Below is a small trained network, with its code and all its weights. Each question gives an input and a target symbol and asks what happens when units are switched off, that is, made to give their printed mean instead of their output.

import numpy as np


def w(rows, s, z=0):
    codes = np.array(rows[::2]) - 128.0
    scale = np.full(codes.shape[1], s)
    scale[-1] = z or s
    return codes * scale


def f(y):
    return np.maximum(y, 0)


def softmax(a):
    e = np.exp(a - a.max(-1, keepdims=True))
    return e / e.sum(-1, keepdims=True)


def log_softmax(a):
    a = a - a.max(-1, keepdims=True)
    return a - np.log(np.exp(a).sum(-1, keepdims=True))


def net(x, mask):
    ids = ['αβγδεζηθλξπστφψω'.index(c) for c in x.split()]
    T = len(ids)
    res = E[ids] + P[:T]
    u = 0
    for l in range(2):
        r = res
        for j in range(2):
            rows = slice(3 * j, 3 * j + 3)
            q, k, v = (r @ M[l][rows].T for M in (Q, K, V))
            z = softmax(np.where(np.tri(T) > 0, q @ k.T / 3**0.5, -1e9)) @ v
            o = O[l][rows]
            res = res + np.where(mask[u + j], z, o[:, -1]) @ o[:, :-1]
        u += 2
        y = f(res @ A[l][:, :-1].T + A[l][:, -1])
        res = res + np.where(mask[u : u + 8], y, B[l][:, -1]) @ B[l][:, :-1]
        u += 8
    return log_softmax(res[-1] @ U[:, :-1].T + U[:, -1])


Q, K, V, O, A, B = {}, {}, {}, {}, {}, {}
E = w([
[120,42,115,77,111,62,103],'α',
[108,165,86,102,121,144,70],'β',
[132,155,206,123,171,139,42],'γ',
[167,161,170,147,88,114,144],'δ',
[140,139,132,109,50,91,169],'ε',
[76,206,57,111,155,125,135],'ζ',
[56,108,165,174,112,142,99],'η',
[178,137,144,106,138,141,78],'θ',
[141,124,116,41,98,76,151],'λ',
[64,238,109,189,108,187,145],'ξ',
[71,93,175,166,142,97,18],'π',
[122,152,166,91,143,248,158],'σ',
[172,115,51,205,104,72,139],'τ',
[123,212,142,121,102,164,25],'φ',
[72,119,184,121,133,77,83],'ψ',
[4,108,87,149,141,77,162],'ω',
],0.019)
P = w([
[171,103,101,46,2,113,101],'0',
[160,111,121,47,64,106,120],'1',
[149,122,139,57,94,101,132],'2',
[141,128,144,63,113,91,135],'3',
[137,136,145,66,127,82,139],'4',
[129,140,147,70,135,75,142],'5',
[125,143,153,78,140,68,146],'6',
[120,149,153,78,148,63,147],'7',
[117,154,155,78,153,55,146],'8',
[112,161,153,85,156,52,146],'9',
[109,168,157,86,162,47,148],'10',
[109,174,156,90,167,43,146],'11',
[104,177,156,94,170,37,145],'12',
[103,179,159,93,172,35,150],'13',
],0.0087)
Q[0] = w([
[31,97,171,134,40,49,67],'0.h0',
[103,162,197,50,99,6,232],'0.h0',
[45,137,84,142,118,76,106],'0.h0',
[117,67,55,212,234,208,83],'0.h1',
[140,154,117,137,112,96,160],'0.h1',
[124,113,154,129,146,147,97],'0.h1',
],0.011)
K[0] = w([
[72,214,107,184,100,1,105],'0.h0',
[241,110,128,192,100,59,91],'0.h0',
[129,115,38,164,179,162,143],'0.h0',
[189,62,144,130,157,183,126],'0.h1',
[158,100,85,177,152,148,134],'0.h1',
[94,157,164,68,120,96,117],'0.h1',
],0.0086)
V[0] = w([
[85,174,243,71,60,99,127],'0.h0',
[74,177,210,2,86,78,90],'0.h0',
[92,152,69,130,145,163,161],'0.h0',
[178,109,37,229,184,131,137],'0.h1',
[202,71,142,135,138,155,107],'0.h1',
[141,92,206,51,79,157,95],'0.h1',
],0.0054)
O[0] = w([
[97,82,34,123,81,127,66,203],'0.h0',
[120,108,3,162,53,103,69,230],'0.h0',
[136,175,130,110,125,70,159,101],'0.h0',
[92,138,105,136,207,157,167,4],'0.h1',
[153,87,110,93,142,222,192,27],'0.h1',
[179,91,126,91,72,181,157,154],'0.h1',
],0.0048,0.0038)
A[0] = w([
[92,126,108,88,93,159,128,102],'0.n0',
[209,132,107,134,177,120,121,98],'0.n1',
[193,98,134,126,196,101,158,30],'0.n2',
[128,145,198,109,135,181,111,146],'0.n3',
[161,109,114,152,90,111,134,23],'0.n4',
[153,132,135,116,117,199,154,49],'0.n5',
[153,102,127,173,247,155,154,4],'0.n6',
[173,111,184,99,153,128,113,37],'0.n7',
],0.016,0.0024)
B[0] = w([
[130,99,37,161,111,105,137,255],'0.n0',
[129,103,103,198,167,85,130,166],'0.n1',
[100,185,82,141,138,146,75,165],'0.n2',
[98,120,154,188,119,120,110,217],'0.n3',
[139,138,202,114,180,138,158,208],'0.n4',
[144,141,159,103,114,34,97,153],'0.n5',
[6,106,117,37,75,129,96,137],'0.n6',
[136,175,117,68,125,161,113,193],'0.n7',
],0.015,0.0047)
Q[1] = w([
[91,190,120,150,113,36,100],'1.h0',
[154,82,116,108,140,140,202],'1.h0',
[126,89,93,116,184,255,202],'1.h0',
[125,127,123,120,126,211,123],'1.h1',
[128,150,139,142,136,97,135],'1.h1',
[181,92,119,142,134,204,206],'1.h1',
],0.031)
K[1] = w([
[87,176,86,194,164,80,148],'1.h0',
[156,112,144,62,60,127,214],'1.h0',
[164,52,129,90,15,175,67],'1.h0',
[146,77,130,110,84,183,58],'1.h1',
[139,168,149,144,145,105,159],'1.h1',
[250,48,150,109,101,146,164],'1.h1',
],0.021)
V[1] = w([
[211,193,67,15,162,84,142],'1.h0',
[117,165,86,108,118,173,8],'1.h0',
[48,146,61,107,144,146,184],'1.h0',
[142,106,83,170,209,113,73],'1.h1',
[153,144,155,199,119,124,166],'1.h1',
[94,69,123,107,68,95,90],'1.h1',
],0.014)
O[1] = w([
[143,137,110,58,223,103,170,148],'1.h0',
[222,65,175,36,78,127,101,165],'1.h0',
[88,178,208,64,114,123,182,248],'1.h0',
[96,142,113,162,162,254,133,199],'1.h1',
[153,87,112,134,59,144,140,127],'1.h1',
[69,175,123,201,162,81,98,191],'1.h1',
],0.0092,0.012)
A[1] = w([
[154,126,111,164,180,106,156,253],'1.n0',
[244,231,93,177,102,154,76,97],'1.n1',
[173,118,100,180,108,143,216,59],'1.n2',
[254,120,164,223,192,110,158,17],'1.n3',
[123,60,123,118,92,172,75,78],'1.n4',
[143,11,141,160,204,119,99,60],'1.n5',
[87,45,75,111,196,127,57,118],'1.n6',
[114,135,192,114,141,144,136,16],'1.n7',
],0.014,0.0061)
B[1] = w([
[179,86,134,113,86,167,198,242],'1.n0',
[202,26,146,97,186,85,163,239],'1.n1',
[154,156,151,114,98,41,92,184],'1.n2',
[112,229,101,157,144,180,2,173],'1.n3',
[145,178,105,159,105,164,169,197],'1.n4',
[75,176,187,175,177,92,234,181],'1.n5',
[95,92,115,88,90,152,52,236],'1.n6',
[143,119,74,137,125,107,150,254],'1.n7',
],0.018,0.0083)
U = w([
[70,81,131,97,107,143,154,41],'α',
[124,146,71,67,115,146,65,104],'β',
[140,113,214,108,153,146,154,95],'γ',
[164,163,87,142,142,135,89,254],'δ',
[140,126,54,141,102,88,161,55],'ε',
[128,165,102,47,175,99,130,86],'ζ',
[126,131,35,167,67,137,107,101],'η',
[114,117,190,94,169,142,87,179],'θ',
[116,112,2,90,99,134,124,30],'λ',
[139,153,228,61,31,164,123,190],'ξ',
[108,101,185,165,113,154,133,166],'π',
[112,85,102,124,138,78,103,44],'σ',
[137,147,107,108,146,241,161,202],'τ',
[153,97,106,93,112,163,112,84],'φ',
[96,116,140,119,102,129,64,149],'ψ',
[81,176,147,143,153,65,119,102],'ω',
],0.008,0.006)

Each question gives the input, a string of symbols that net reads in full, and the target symbol t.
The units are the heads (3 rows each of Q, K, V and O) and the neurons (one row each of A and B). Each row of codes is followed by its name. A weight is (code - 128) times the scale printed after its matrix; where a second scale follows, it is the last column's (O, A, B and U).
mask holds one flag per unit, layer by layer, with each layer's heads first. A switched-off unit (its flag False) gives its mean, the last column of its rows in O or B, instead of its output. The means were averaged over made-up inputs and are rounded, as every weight is.
A unit's drop is (log p(t) with every unit on - log p(t) with that unit switched off) / (log p(t) with every unit on - log p(t) with every unit switched off).
The circuit of an input: a set's keep is (log p(t) with only the set's units on - log p(t) with every unit switched off) / (log p(t) with every unit on - log p(t) with every unit switched off). Starting from the 12 units with the biggest drops (on a tie, the unit counted first), units are removed one at a time, each time the one whose removal leaves the highest keep (on an exact tie, the one counted first), for as long as the keep stays at least 0.8.
units of the circuit, in order: the units of the circuit, biggest drop first
top k neurons: the k neurons with the biggest drops, biggest first
k most important neurons of layer l: the k neurons of layer l with the biggest drops, biggest first
heads that matter: for each layer, one digit per head in row order, 1 if its drop is at least 0.15 and else 0, layers parted by /
input γ β β α λ τ ξ β δ ξ η, target π: 2 most important neurons of layer 1 => 1.n7, 1.n6
input ψ θ ε σ φ δ α, target α: top 3 neurons => 1.n5, 1.n6, 1.n0
input α γ ξ π η ψ, target ξ: heads that matter => 00 / 10
input γ β γ λ, target λ: heads that matter => 10 / 10
input ζ λ λ η η δ θ ε, target ζ: heads that matter => 00 / 10
input θ ω ξ ε θ β η β η ξ λ δ, target ξ: units of the circuit, in order => 1.h0
input π ψ δ, target δ: heads that matter => 00 / 10
input ε ξ δ ξ ξ τ α ε ε δ σ ε τ ψ, target τ: top 2 neurons => 0.n2, 0.n1
input τ ψ β θ δ λ λ ω λ ε ξ, target ε: heads that matter => 11 / 11
input σ ω ε η η α π, target ω: heads that matter => 00 / 11
input θ ζ ε θ π π ε η π, target ζ: heads that matter => 00 / 10
input ω δ ε ε π β π σ, target ω: units of the circuit, in order => 0.n5, 1.h1
input π π η σ φ η δ α γ φ, target φ: heads that matter => 10 / 10
input ω δ τ φ ξ ω δ λ β, target λ: heads that matter => 00 / 10
input ε ε ζ β π ζ ε λ, target ζ: units of the circuit, in order => 1.h0, 0.n3
input ω α ε τ ξ γ ω π, target ψ: units of the circuit, in order => 0.n1, 1.n6, 1.h0, 0.n4
input ξ ω δ ψ ψ η γ ω α β α, target ω: units of the circuit, in order => 1.h0, 1.h1, 1.n0
input δ π γ, target γ: top 2 neurons => 1.n1, 1.n5
input ξ π ξ φ α λ β δ β ε, target ξ: most important neuron of layer 1 => 1.n1
input δ π β, target β: heads that matter => 00 / 11
input θ τ ψ ε ε ξ τ ξ ε η, target ξ: heads that matter => 11 / 01
input θ δ α ξ δ π τ σ γ λ, target ζ: heads that matter => 11 / 01
input δ ξ ω ψ ψ δ ζ, target ζ: units of the circuit, in order => 1.h0
input α α λ ω η ξ ξ ω ω λ η ξ γ, target ξ: heads that matter => 00 / 11
input φ δ π γ τ, target δ: top 4 neurons => 1.n3, 1.n2, 0.n4, 0.n1
input π ω σ φ β λ ε σ τ η δ, target γ: top 2 neurons => 1.n1, 0.n2
